Below is a small trained network, with its code and all its weights. Each question gives an input and a target symbol and asks what happens when units are switched off, that is, made to give their printed mean instead of their output.

import numpy as np


def w(rows, s, z=0):
    codes = np.array(rows[::2]) - 128.0
    scale = np.full(codes.shape[1], s)
    scale[-1] = z or s
    return codes * scale


def norm(h):
    return h / np.sqrt((h * h).mean(-1, keepdims=True) + 1e-5)


def f(y):
    return np.maximum(y, 0)


def softmax(a):
    e = np.exp(a - a.max(-1, keepdims=True))
    return e / e.sum(-1, keepdims=True)


def log_softmax(a):
    a = a - a.max(-1, keepdims=True)
    return a - np.log(np.exp(a).sum(-1, keepdims=True))


def net(x, mask):
    ids = ['εζλμτφψ'.index(c) for c in x.split()]
    T = len(ids)
    res = E[ids] + P[:T]
    q, k, v = (norm(res) @ M[0].T for M in (Q, K, V))
    z = softmax(np.where(np.tri(T) > 0, q @ k.T / 3**0.5, -1e9)) @ v
    res = res + np.where(mask[0], z, O[0][:, -1]) @ O[0][:, :-1]
    y = f(norm(res) @ A[0][:, :-1].T + A[0][:, -1])
    res = res + np.where(mask[1:9], y, B[0][:, -1]) @ B[0][:, :-1]
    return log_softmax(norm(res)[-1] @ U[:, :-1].T + U[:, -1])


Q, K, V, O, A, B = {}, {}, {}, {}, {}, {}
E = w([
[119,152,169,165,155,207,100,144,163,153,103],'ε',
[152,82,207,195,178,250,140,176,107,153,138],'ζ',
[134,132,134,145,193,202,142,160,186,82,125],'λ',
[223,131,182,70,155,195,179,121,200,115,85],'μ',
[43,123,165,124,92,229,139,120,193,110,182],'τ',
[111,132,155,102,29,172,168,64,180,29,142],'φ',
[128,136,88,89,103,171,89,70,174,125,107],'ψ',
],0.015)
P = w([
[114,145,78,126,132,10,164,117,72,144,127],'0',
[120,125,151,110,158,102,147,151,196,138,31],'1',
[86,85,144,46,192,171,51,79,21,55,159],'2',
[183,177,101,151,69,142,119,204,191,149,137],'3',
[96,106,195,59,154,122,116,117,68,154,107],'4',
[142,144,128,114,153,160,23,113,94,61,102],'5',
[183,185,80,154,116,172,131,140,133,165,146],'6',
[103,168,200,52,154,92,73,125,142,157,113],'7',
[110,29,123,122,164,131,116,58,155,91,145],'8',
[160,144,84,164,82,170,148,182,146,144,151],'9',
[77,57,209,154,107,170,72,177,65,118,135],'10',
[153,127,106,77,148,91,77,26,147,145,131],'11',
[151,148,94,189,88,164,135,144,120,161,162],'12',
[99,87,180,106,147,185,117,169,90,131,103],'13',
],0.013)
Q[0] = w([
[63,98,149,20,213,75,40,114,72,113,106],'head 1',
[183,243,103,103,133,171,153,119,156,144,158],'head 1',
[45,115,254,87,151,112,195,130,128,131,96],'head 1',
],0.0086)
K[0] = w([
[168,161,148,130,133,254,30,75,180,97,157],'head 1',
[130,206,133,120,129,120,141,125,98,125,113],'head 1',
[171,81,106,94,52,208,108,98,152,130,146],'head 1',
],0.0083)
V[0] = w([
[238,62,220,76,69,127,93,187,122,172,88],'head 1',
[190,124,122,69,134,72,55,60,159,220,54],'head 1',
[51,153,128,116,37,85,131,2,102,102,72],'head 1',
],0.0069)
O[0] = w([
[223,141,187,236,137,118,136,199,143,128,210,144],'head 1',
[221,89,180,70,66,203,42,118,88,153,180,3],'head 1',
[130,194,190,92,150,112,174,128,36,66,254,42],'head 1',
],0.0092,0.0027)
A[0] = w([
[156,102,110,112,138,202,15,90,135,108,72,69],'neuron 1',
[95,149,53,96,118,71,146,101,89,58,242,161],'neuron 2',
[116,153,254,111,154,136,94,106,52,54,149,135],'neuron 3',
[141,109,142,29,109,132,60,118,21,145,159,76],'neuron 4',
[121,150,141,120,73,189,62,70,101,77,30,2],'neuron 5',
[138,180,198,193,202,145,113,69,154,121,174,129],'neuron 6',
[98,85,189,113,169,71,127,161,175,162,56,42],'neuron 7',
[86,58,139,70,188,179,21,43,171,65,90,82],'neuron 8',
],0.0081,0.0034)
B[0] = w([
[203,106,89,122,235,148,100,160,171,24,172,237],'neuron 1',
[252,146,129,225,131,155,114,151,194,184,142,181],'neuron 2',
[111,58,53,129,119,22,42,160,81,94,49,219],'neuron 3',
[33,164,90,117,71,213,58,187,34,137,164,168],'neuron 4',
[120,2,103,162,218,78,121,165,140,129,130,174],'neuron 5',
[205,113,153,102,89,120,135,87,180,91,58,211],'neuron 6',
[111,148,204,207,107,201,122,210,95,153,191,199],'neuron 7',
[135,72,203,102,155,130,62,231,152,37,172,253],'neuron 8',
],0.0084,0.0078)
U = w([
[132,27,115,54,185,131,128,172,103,68,150,2],'ε',
[140,138,105,190,101,109,113,183,179,204,58,138],'ζ',
[123,59,162,109,168,107,142,85,153,41,2,126],'λ',
[239,99,207,173,136,160,130,80,165,130,137,100],'μ',
[98,181,138,105,176,170,173,111,125,103,102,201],'τ',
[160,206,145,186,156,99,155,218,113,95,151,60],'φ',
[68,168,229,77,78,192,139,176,102,134,117,254],'ψ',
],0.0097,0.0037)

Each question gives the input, a string of symbols that net reads in full, and the target symbol t.
The units are the heads (3 rows each of Q, K, V and O) and the neurons (one row each of A and B). Each row of codes is followed by its name. A weight is (code - 128) times the scale printed after its matrix; where a second scale follows, it is the last column's (O, A, B and U).
mask holds one flag per unit, heads first, then neurons. A switched-off unit (its flag False) gives its mean, the last column of its rows in O or B, instead of its output. The means were averaged over made-up inputs and are rounded, as every weight is.
A unit's drop is (log p(t) with every unit on - log p(t) with that unit switched off) / (log p(t) with every unit on - log p(t) with every unit switched off).
The circuit of an input: a set's keep is (log p(t) with only the set's units on - log p(t) with every unit switched off) / (log p(t) with every unit on - log p(t) with every unit switched off). Starting from all 9 units, units are removed one at a time, each time the one whose removal leaves the highest keep (on an exact tie, the one counted first), for as long as the keep stays at least 0.8.
units of the circuit, in order: the units of the circuit, biggest drop first
most important unit: the unit with the biggest drop
k most important neurons: the k neurons with the biggest drops, biggest first
drop when u is switched off: that unit's drop, to one decimal
input τ ζ ψ ζ ζ τ τ μ ζ τ, target τ: units of the circuit, in order => [head 1; neuron 8]
input ε μ μ ζ, target ε: units of the circuit, in order => [head 1; neuron 5]
input φ μ λ τ, target φ: 2 most important neurons => [neuron 2; neuron 3]
input μ φ ζ μ τ ζ ζ μ, target μ: units of the circuit, in order => [head 1; neuron 3]
input φ ζ τ ζ μ, target ψ: most important unit => neuron 7
input ζ ε ε τ μ μ φ τ, target λ: units of the circuit, in order => [head 1; neuron 3; neuron 6]
input φ φ λ λ μ μ μ, target φ: units of the circuit, in order => [head 1; neuron 2]
input μ μ ε ε ζ ζ μ ε ζ ζ, target μ: units of the circuit, in order => [head 1; neuron 8]
input ζ τ φ ζ τ, target λ: 2 most important neurons => [neuron 3; neuron 7]
input φ ε ζ ε ζ ε ζ, target φ: 4 most important neurons => [neuron 2; neuron 3; neuron 8; neuron 1]
input τ λ ζ ζ τ μ ζ ζ μ μ, target τ: units of the circuit, in order => [head 1; neuron 3]
input ε ε ζ φ, target ε: 2 most important neurons => [neuron 5; neuron 6]
input μ μ ζ φ φ λ μ φ ζ ζ τ φ φ ζ, target λ: 2 most important neurons => [neuron 3; neuron 6]
input ψ ζ ζ ψ λ λ τ ε ζ ζ, target ψ: most important neuron => [neuron 4]
input φ τ ζ μ φ τ ζ μ ψ μ μ ζ ζ, target φ: 3 most important neurons => [neuron 2; neuron 3; neuron 8]
input ζ μ ζ ζ, target ζ: 2 most important neurons => [neuron 8; neuron 1]
input λ ζ φ τ ζ μ ζ ε ε φ μ ζ μ, target λ: drop when head 1 is switched off => 1.1
input ζ ζ ε ζ μ ζ φ, target ζ: drop when head 1 is switched off => 0.5
input ψ ε ζ μ, target ψ: drop when neuron 4 is switched off => 0.3
input ζ φ τ ζ φ ζ μ ε, target μ: most important neuron => [neuron 6]
